Here are made-up things, facts about them, and rows of numbers that follow some of those facts. Name the thing behind each unnamed row.

Known rows:
Q680: [ 40 -23 -22  24   7  55  16  29 -67 -12  16  55 -51  25 -33   2 -23 -33
 -35 -36  -8 -46   6  30  14  38 -41]
Q694: [-17 -39 -37 -41 -66  60   8 -25 -34 -15  18  41 -22  25 -45 -12 -43 -28
  -1 -39 -47 -48  33  45  17  -2 -47]
Q410: [-19  -1 -16 -65  50 -73 -42 -36  14 -16  16  23  36  47 -20 -20 -15 -66
 -44  24  52  62   1 -55   4  60   4]
Q955: [-22   5  77  39 -68 -16  85  43  15 -26 -59  13 -28   2 -14   7 -36  64
  36  48 -50 -47 -81   4 -41 -69  15]
Q463: [-43 -22  80  55  32 -77  71  20  59  76  69  58  82 -75  86   3  63 -69
 -52 -69  71 -53 -12  10  59 -76  90]
Q155: [-40 -27  24  54  51  51 -47 -30  35  17 -17 -82 -32  32  57   3  62  70
  89  81  49 -35 -19  51 -62  39 -18]
Q538: [  4 -17  51   8  12  31  -7  31 -58  -9 -20  32 -46  10 -53   9 -57 -71
 -39 -58 -13  -2  -8 -33   2 -35 -33]
Q480: [-20 -42 -20 -54 -51 -76 -43 -47  16  -7  32  38  68  -5 -16 -36 -30 -24
 -22  39  14  12 -33 -45 -62  15  27]
Q204: [-26 -34 -37 -28 -61 -66 -45 -42  34  15  60  32  69 -27 -33 -38  -2 -57
  11 -39  -4  46  33 -47 -42  16  -4]
Q919: [  6  -3  25  14  -3  33  20  35 -51 -12 -13  38 -48  16 -52  -3 -53 -75
 -47 -53 -14   6  -4 -19  -6 -23 -43]
Q933: [-36 -28  54  43 -67  66  66  30  40 -11 -32 -21 -35  21 -45  17  18  50
  73 -51 -68 -32  43  21  33 -39 -41]
Q16: [ 69 -10 -39  26 -14  29   1  21 -67 -24   2  47 -38 -42  33   8 -64   6
 -58  53 -17 -52 -57  25 -38  13  19]
Q414: [-39 -11  58  37 -21 -52  70 -35  72  62  73  28  88 -89  86  18  65  -4
 -61 -65  70 -55  13  33  63 -86  87]
Q423: [ 21   0  30  13 -15  23   0  25 -55 -13  -3  35 -45  13 -56   1 -53 -73
 -42 -49  -8 -10   2 -26   2 -19 -41]
Q927: [-11 -29 -56 -52  32 -67 -41 -41 -15 -11  39  40  54  37   7 -15  -5  18
 -19  46  27 -32  10  -3 -14  62  17]
Q896: [ 39 -29 -13  65  32  45  37  43 -76   3  21  44 -50  32 -43  -9  -1 -61
  -9 -41   8 -45  15  12  19  51 -47]
Q664: [-14 -37  53   4  35  37 -51   8 -72 -19 -26  23 -48  21 -50  27 -67 -71
 -38 -61 -34  -4 -24 -39   8 -53 -12]
Q40: [ 46  35  -4 -49  -7  42  29   8 -47 -20 -28  17 -38   7  -1   2 -71 -50
 -55  16  -5 -24 -19   7  -9 -33 -33]
Q399: [-37 -37  58  13 -18   9 -45  22 -58 -35 -73 -29 -50 -38 -48  34 -14  49
 -13  -9 -32 -51 -63  50  56 -91  72]

How the things are related:
tuva: refers to; gozo: points at; ligropu: is of sort
tuva(Q470, Q753); tuva(Q496, Q287); tuva(Q237, Q906)
tuva(Q492, Q692); tuva(Q694, Q667); tuva(Q407, Q817)
tuva(Q863, Q515); tuva(Q70, Q927); tuva(Q446, Q237)
tuva(Q515, Q623); tuva(Q802, Q886); tuva(Q699, Q454)
tuva(Q951, Q324); tuva(Q885, Q935); tuva(Q905, Q678)
tuva(Q833, Q399); tuva(Q955, Q919); tuva(Q638, Q41)
tuva(Q241, Q621); tuva(Q811, Q492); tuva(Q963, Q23)
tuva(Q910, Q125); tuva(Q947, Q300); tuva(Q691, Q40)
tuva(Q181, Q343); tuva(Q110, Q807); tuva(Q930, Q588)
tuva(Q582, Q865); tuva(Q935, Q638); tuva(Q770, Q741)
tuva(Q147, Q107); tuva(Q197, Q195); tuva(Q16, Q155)
tuva(Q14, Q833); tuva(Q125, Q679); tuva(Q187, Q568)
tuva(Q40, Q218); tuva(Q199, Q446); tuva(Q751, Q951)
tuva(Q801, Q470); tuva(Q112, Q496); tuva(Q919, Q205)
tuva(Q322, Q374); tuva(Q619, Q751); tuva(Q640, Q110)
tuva(Q933, Q448); tuva(Q555, Q640); tuva(Q423, Q246)
tuva(Q906, Q770); tuva(Q257, Q898); tuva(Q157, Q165)
tuva(Q623, Q701); tuva(Q677, Q362); tuva(Q439, Q284)
tuva(Q869, Q895); tuva(Q23, Q863); tuva(Q218, Q765)
tuva(Q399, Q664); tuva(Q79, Q112); tuva(Q448, Q80)
tuva(Q41, Q257); tuva(Q388, Q242); tuva(Q743, Q979)
tuva(Q371, Q699); tuva(Q167, Q157); tuva(Q895, Q896)
tuva(Q195, Q14); tuva(Q131, Q9); tuva(Q464, Q173)
tuva(Q763, Q861); tuva(Q374, Q548); tuva(Q680, Q801)
tuva(Q798, Q463); tuva(Q538, Q197); tuva(Q343, Q302)
tuva(Q563, Q83); tuva(Q324, Q763); tuva(Q246, Q204)
tuva(Q692, Q649); tuva(Q242, Q806); tuva(Q621, Q16)
tuva(Q701, Q555); tuva(Q284, Q743); tuva(Q896, Q243)
tuva(Q859, Q388); tuva(Q65, Q931); tuva(Q243, Q461)
tuva(Q664, Q990); tuva(Q205, Q642); gozo(Q470, Q798)
gozo(Q470, Q127); gozo(Q237, Q947); gozo(Q315, Q127)
gozo(Q694, Q348); gozo(Q694, Q947); gozo(Q694, Q807)
gozo(Q407, Q859); gozo(Q863, Q979); gozo(Q70, Q621)
gozo(Q70, Q753); gozo(Q867, Q157); gozo(Q885, Q470)
gozo(Q833, Q16); gozo(Q638, Q241); gozo(Q638, Q947)
gozo(Q638, Q555); gozo(Q926, Q802); gozo(Q926, Q765)
gozo(Q926, Q461); gozo(Q568, Q861); gozo(Q233, Q20)
gozo(Q233, Q23); gozo(Q233, Q461); gozo(Q233, Q372)
gozo(Q811, Q241); gozo(Q811, Q122); gozo(Q811, Q181)
gozo(Q811, Q861); gozo(Q947, Q861); gozo(Q679, Q233)
gozo(Q181, Q691); gozo(Q927, Q127); gozo(Q927, Q181)
gozo(Q107, Q807); gozo(Q930, Q955); gozo(Q582, Q480)
gozo(Q582, Q865); gozo(Q582, Q399); gozo(Q819, Q716)
gozo(Q819, Q149); gozo(Q149, Q619); gozo(Q149, Q861)
gozo(Q806, Q692); gozo(Q461, Q798); gozo(Q461, Q300)
gozo(Q180, Q317); gozo(Q180, Q79); gozo(Q180, Q122)
gozo(Q935, Q861); gozo(Q147, Q40); gozo(Q147, Q79)
gozo(Q197, Q104); gozo(Q16, Q861); gozo(Q300, Q691)
gozo(Q665, Q181); gozo(Q125, Q410); gozo(Q125, Q233)
gozo(Q199, Q362); gozo(Q199, Q181); gozo(Q199, Q863)
gozo(Q608, Q246); gozo(Q608, Q874); gozo(Q608, Q691)
gozo(Q608, Q588); gozo(Q431, Q147); gozo(Q431, Q874)
gozo(Q372, Q181); gozo(Q751, Q947); gozo(Q700, Q861)
gozo(Q801, Q930); gozo(Q801, Q741); gozo(Q348, Q947)
gozo(Q112, Q979); gozo(Q204, Q157); gozo(Q642, Q861)
gozo(Q66, Q700); gozo(Q322, Q861); gozo(Q817, Q955)
gozo(Q302, Q79); gozo(Q302, Q461); gozo(Q619, Q122)
gozo(Q619, Q861); gozo(Q933, Q348); gozo(Q933, Q204)
gozo(Q678, Q947); gozo(Q555, Q300); gozo(Q381, Q372)
gozo(Q906, Q414); gozo(Q906, Q65); gozo(Q906, Q861)
gozo(Q522, Q149); gozo(Q522, Q65); gozo(Q522, Q753)
gozo(Q257, Q619); gozo(Q257, Q149); gozo(Q623, Q619)
gozo(Q623, Q343); gozo(Q623, Q638); gozo(Q677, Q861)
gozo(Q869, Q926); gozo(Q218, Q763); gozo(Q218, Q16)
gozo(Q865, Q608); gozo(Q865, Q517); gozo(Q399, Q955)
gozo(Q649, Q127); gozo(Q54, Q716); gozo(Q54, Q906)
gozo(Q54, Q79); gozo(Q79, Q691); gozo(Q79, Q181)
gozo(Q79, Q861); gozo(Q41, Q79); gozo(Q388, Q802)
gozo(Q388, Q819); gozo(Q388, Q372); gozo(Q743, Q16)
gozo(Q599, Q833); gozo(Q167, Q751); gozo(Q195, Q110)
gozo(Q195, Q885); gozo(Q886, Q246); gozo(Q886, Q861)
gozo(Q131, Q655); gozo(Q80, Q322); gozo(Q545, Q107)
gozo(Q545, Q246); gozo(Q464, Q861); gozo(Q763, Q817)
gozo(Q763, Q649); gozo(Q763, Q947); gozo(Q763, Q691)
gozo(Q763, Q399); gozo(Q690, Q817); gozo(Q690, Q802)
gozo(Q680, Q833); gozo(Q798, Q16); gozo(Q798, Q947)
gozo(Q798, Q861); gozo(Q510, Q287); gozo(Q467, Q861)
gozo(Q343, Q257); gozo(Q563, Q41); gozo(Q898, Q906)
gozo(Q898, Q348); gozo(Q898, Q807); gozo(Q898, Q861)
gozo(Q765, Q947); gozo(Q765, Q861); gozo(Q667, Q568)
gozo(Q317, Q819); gozo(Q317, Q568); gozo(Q317, Q691)
gozo(Q287, Q798); gozo(Q287, Q947); gozo(Q287, Q691)
gozo(Q287, Q861); gozo(Q155, Q16); gozo(Q155, Q691)
gozo(Q155, Q300); gozo(Q362, Q691); gozo(Q246, Q947)
gozo(Q517, Q861); gozo(Q654, Q763); gozo(Q242, Q348)
gozo(Q242, Q187); gozo(Q716, Q246); gozo(Q284, Q817)
gozo(Q284, Q947); gozo(Q896, Q746); gozo(Q896, Q205)
gozo(Q859, Q619); gozo(Q454, Q195); gozo(Q454, Q16)
gozo(Q65, Q700); gozo(Q243, Q798); gozo(Q243, Q927)
gozo(Q243, Q947); gozo(Q104, Q407); gozo(Q104, Q9)
gozo(Q205, Q110); gozo(Q9, Q287); gozo(Q9, Q80)
gozo(Q788, Q678); gozo(Q410, Q20); ligropu(Q470, bruzen)
ligropu(Q480, fluzas); ligropu(Q496, bruzen); ligropu(Q237, bruzen)
ligropu(Q492, bruzen); ligropu(Q315, bruzen); ligropu(Q694, fluzas)
ligropu(Q407, peva); ligropu(Q83, pledu); ligropu(Q548, bruzen)
ligropu(Q863, bruzen); ligropu(Q861, fluzas); ligropu(Q70, bruzen)
ligropu(Q446, fluzas); ligropu(Q867, togu); ligropu(Q515, peva)
ligropu(Q802, fluzas); ligropu(Q699, peva); ligropu(Q951, fluzas)
ligropu(Q885, bruzen); ligropu(Q874, fluzas); ligropu(Q905, fluzas)
ligropu(Q833, fluzas); ligropu(Q807, fluzas); ligropu(Q955, bruzen)
ligropu(Q638, bruzen); ligropu(Q127, fluzas); ligropu(Q926, peva)
ligropu(Q568, fluzas); ligropu(Q233, bruzen); ligropu(Q241, pledu)
ligropu(Q20, nuzulus); ligropu(Q811, togu); ligropu(Q963, peva)
ligropu(Q910, fluzas); ligropu(Q947, bruzen); ligropu(Q691, bruzen)
ligropu(Q679, fluzas); ligropu(Q181, fluzas); ligropu(Q927, fluzas)
ligropu(Q107, fluzas); ligropu(Q110, peva); ligropu(Q930, bruzen)
ligropu(Q916, bruzen); ligropu(Q582, fluzas); ligropu(Q819, fluzas)
ligropu(Q149, bruzen); ligropu(Q806, fluzas); ligropu(Q461, fluzas)
ligropu(Q180, fluzas); ligropu(Q935, fluzas); ligropu(Q770, pledu)
ligropu(Q147, fluzas); ligropu(Q197, bruzen); ligropu(Q16, fluzas)
ligropu(Q300, fluzas); ligropu(Q665, fluzas); ligropu(Q14, fluzas)
ligropu(Q125, fluzas); ligropu(Q187, fluzas); ligropu(Q40, fluzas)
ligropu(Q199, fluzas); ligropu(Q608, nuzulus); ligropu(Q431, bruzen)
ligropu(Q372, fluzas); ligropu(Q751, bruzen); ligropu(Q700, peva)
ligropu(Q741, fluzas); ligropu(Q588, nuzulus); ligropu(Q753, fluzas)
ligropu(Q801, fluzas); ligropu(Q348, fluzas); ligropu(Q112, fluzas)
ligropu(Q919, fluzas); ligropu(Q204, fluzas); ligropu(Q642, pledu)
ligropu(Q66, fluzas); ligropu(Q322, fluzas); ligropu(Q817, bruzen)
ligropu(Q302, nuzulus); ligropu(Q619, fluzas); ligropu(Q640, fluzas)
ligropu(Q933, bruzen); ligropu(Q678, fluzas); ligropu(Q555, fluzas)
ligropu(Q423, fluzas); ligropu(Q72, fluzas); ligropu(Q381, peva)
ligropu(Q906, fluzas); ligropu(Q522, nuzulus); ligropu(Q257, fluzas)
ligropu(Q979, fluzas); ligropu(Q165, bruzen); ligropu(Q157, bruzen)
ligropu(Q623, fluzas); ligropu(Q677, fluzas); ligropu(Q439, bruzen)
ligropu(Q463, pledu); ligropu(Q931, fluzas); ligropu(Q869, fluzas)
ligropu(Q23, nuzulus); ligropu(Q218, fluzas); ligropu(Q865, fluzas)
ligropu(Q399, nuzulus); ligropu(Q649, bruzen); ligropu(Q54, fluzas)
ligropu(Q79, fluzas); ligropu(Q448, pledu); ligropu(Q41, bruzen)
ligropu(Q388, fluzas); ligropu(Q743, fluzas); ligropu(Q599, fluzas)
ligropu(Q655, pledu); ligropu(Q371, togu); ligropu(Q167, fluzas)
ligropu(Q895, fluzas); ligropu(Q586, fluzas); ligropu(Q195, fluzas)
ligropu(Q886, bruzen); ligropu(Q131, togu); ligropu(Q990, bruzen)
ligropu(Q80, fluzas); ligropu(Q545, bruzen); ligropu(Q464, fluzas)
ligropu(Q763, nuzulus); ligropu(Q690, nuzulus); ligropu(Q330, peva)
ligropu(Q374, fluzas); ligropu(Q680, fluzas); ligropu(Q798, fluzas)
ligropu(Q510, fluzas); ligropu(Q467, nuzulus); ligropu(Q538, fluzas)
ligropu(Q343, fluzas); ligropu(Q563, bruzen); ligropu(Q898, bruzen)
ligropu(Q765, nuzulus); ligropu(Q667, bruzen); ligropu(Q317, peva)
ligropu(Q287, bruzen); ligropu(Q155, togu); ligropu(Q362, fluzas)
ligropu(Q122, fluzas); ligropu(Q414, pledu); ligropu(Q746, fluzas)
ligropu(Q324, fluzas); ligropu(Q246, bruzen); ligropu(Q517, fluzas)
ligropu(Q654, pledu); ligropu(Q692, fluzas); ligropu(Q242, pledu)
ligropu(Q173, bruzen); ligropu(Q716, fluzas); ligropu(Q621, togu)
ligropu(Q701, togu); ligropu(Q284, pledu); ligropu(Q896, fluzas)
ligropu(Q859, nuzulus); ligropu(Q454, bruzen); ligropu(Q65, bruzen)
ligropu(Q243, bruzen); ligropu(Q104, fluzas); ligropu(Q664, fluzas)
ligropu(Q205, fluzas); ligropu(Q9, fluzas); ligropu(Q788, bruzen)
ligropu(Q410, fluzas)

Rows to name:
No name comes twice in this set of rows, the named rows included.
[-24 -13  29  35 -29  60  84  49  -7 -15 -35  18 -42  50  -7   4  22  63
  73   2 -56 -49  20  45  45  48 -38]	Q243
[ 70  38 -22 -55  14  41  26   0 -47 -11 -26  29 -35   8  30   7 -74  -8
 -63  58  -3 -36 -58  20 -27 -11  -1]	Q181
[-30 -41  62   0  45  44 -47 -26 -72 -17 -41  -2 -52  14 -55  39 -79 -64
 -53 -65 -58 -16 -41 -37  13 -66  18]	Q14
[ 19 -33  13  55  59  49 -51   8 -70 -18 -21  53 -52  24 -30  34 -52 -10
 -46 -57 -44 -39 -56  12  11  29  39]	Q195
[-41 -32  72  61   0  31 -51 -21  71  69 -21 -81 -33  -3  -5 -28  62  57
  84  59  36  62  -1  34 -72 -72 -34]	Q867
[-42 -23  28  34  -6 -77  -9  39  40 -19   3  13  62  40  37  -9  41  67
  67  54 -22 -36 -45 -17   0  53  62]	Q649
[-27 -15  63  53  33  63 -10  42   0 -19 -49 -51 -48  22  14  50  -5  60
  57 -62 -68 -37  20   5  44  -7   2]	Q197
[-43 -48  67  20   1 -66  77 -22  47  16  78  61  94 -40  78  -4  57  13
 -47 -61  66 -56   0  53  59 -71  85]	Q654
[ 27 -39 -38 -14 -17  44  21  14 -66 -15  11  44 -43  30 -39 -11 -37 -12
 -22   1 -18 -59  10  46  12  41 -40]	Q218
[ 18  19 -52  -8   0 -66 -40 -31  37  41  54 -37  39 -64  52  -5 -39 -46
 -55 -17   3  76  22 -72 -35  34  43]	Q753
[ 63 -26 -45 -18 -20  42  -4   1 -64 -19  -1  41 -21   4   5   6 -67  14
 -55  35 -23 -47 -13  39 -16  23 -20]	Q798
[-27 -27   4 -19 -33 -70 -37 -52  16 -10  41  36  56   2 -46 -84 -15 -66
 -31  11  37  30 -11 -57 -79  20  48]	Q741
[ -1 -39 -57 -50 -27 -51 -53 -62  32  -1  50  19  67  -1  43 -14 -20   6
 -35  13  11   0  34 -15 -21  45  18]	Q517
[ -3 -19 -34 -63 -16 -77 -41 -59  37  -2  35  19  72 -16  29 -23 -44 -18
 -51  41  18  36 -20 -56 -54  22  52]	Q874
[  0  62  28  48 -44  63  52  36  54 -14 -20 -68 -39 -39  55  38 -20  61
  24 -27 -57  -5  31  10  31 -32  -3]	Q65

Now the same things, written a new way:
Some rows with their names:
Q667: [-13  -1   1   7   8   1   6  -1 -17  -4   4  -8  26 -10  -2]
Q112: [  1  18  -2  -5   4  27   8   4  12   2  -7   5 -17 -16  -3]
Q40: [ 21   9  10  -1 -22  14   0  -3   8   0  -4   9 -26   2  -7]
Q446: [  1   2  -6  -7 -26  20   5   8  67 -28   3   4 -16 -12 -15]
Q165: [ -1  -4   7  11  -6  -5   1  -6 -17  -4   6  -7  21  -2  -5]
Q330: [ 20   6 -35 -41  20 -68  -4  14  -9  -5  -6 -52 -14   0  15]
Q480: [ 17  11  25   2 -21   0 -16   3 -25 -14  -1  -3   5  -1  -4]
Q315: [-10  -3   4   7   9  -1   3   0 -13  -5   6  -6  26 -11  -1]
Q886: [-10  -1   2   6   8   0   6  -2 -18  -6   5  -8  27  -9  -3]
Q470: [  6 -10  -1   8   1   5  10  -7  17   6   9  11  -8  -6  -2]
Q302: [-47 -24 -16  42   8   8 -18 -27 -20  -1   6  -2  25  16  27]
Q300: [  4  13  17  -3  -7   7 -12   5 -17 -11  -7  -8  14  -9 -10]
Q990: [ -5  -8  15   5  -8  -3   0  -4 -20   4  12 -13  19   0  -1]
Q407: [ 23   6 -47 -46  22 -55   7  11  13   8  -3 -38 -39   0  19]
Q701: [ -1   2 -43  -3  13   4 -21 -29  13  21  31  32  11  43  29]
Q423: [ 10  10   9  -9  -4  16   1   1  13  -1  -3  11 -16  -5  -9]
Q930: [  4 -12   9   5  -6  -7   6   5 -13 -13  31  30 -13  -8  22]
Q510: [ -7  13  15  -8   7  12  -6   8 -15 -13  -8  -7  19 -14 -12]
Q568: [  3  13  17  -3  -6   9 -10   4 -16 -10  -7  -9  13  -7 -11]

Name these rows:
No name comes twice in this set of rows, the named rows included.
[ 39 -22  45  13   8  -6 -45  -1  59   6  -8  -9  18 -16 -29]	Q746
[-52 -49   7  13  -7  20 -11 -22 -11  29  39   4 -20  26  47]	Q399
[ 23  27  -4 -24   2  20 -11  -1  17   8  12  27   1  12  -4]	Q640
[ -7  -9   9  11  16  -3  -1  -1  -1  -2   5  -7  29 -15  -5]	Q454
[ 19  10  12  -4 -17  13  -4  -1   5  -2   0  10 -20   0  -5]	Q802
[ 17  15  19  -4 -18   4 -16  -1 -19  -8  -3  -4  15   7 -14]	Q807
[ -4  13  -2 -10   1  25   8   7  29 -10  -2   6 -11 -16  -7]	Q199
[ 20  17 -23  -4   1  13   3 -10  11  18  24  22   7  12   7]	Q863
[ -1  -5   8  11  -5  -8  -1  -3 -25  -9  12  -3  19  -5   4]	Q817
[ -43   46    3   50  -17 -101   18   39   56   42   12  -14    9   54
   13]	Q655
[ -6 -10  26 -31  -9  -5  -3  -7 -19 -22 -23   7  18  27 -47]	Q204
[ -8  11  15  -8  15  11  -8  10  -6 -12  -7  -6  20 -20 -10]	Q599
[-30 -18 -28  16  16   4   1 -23   9   6   8   8  -9   9  26]	Q811
[ 57  -6 -38 -45  32 -65 -22   6  59  22   7 -25 -27   9  13]	Q110

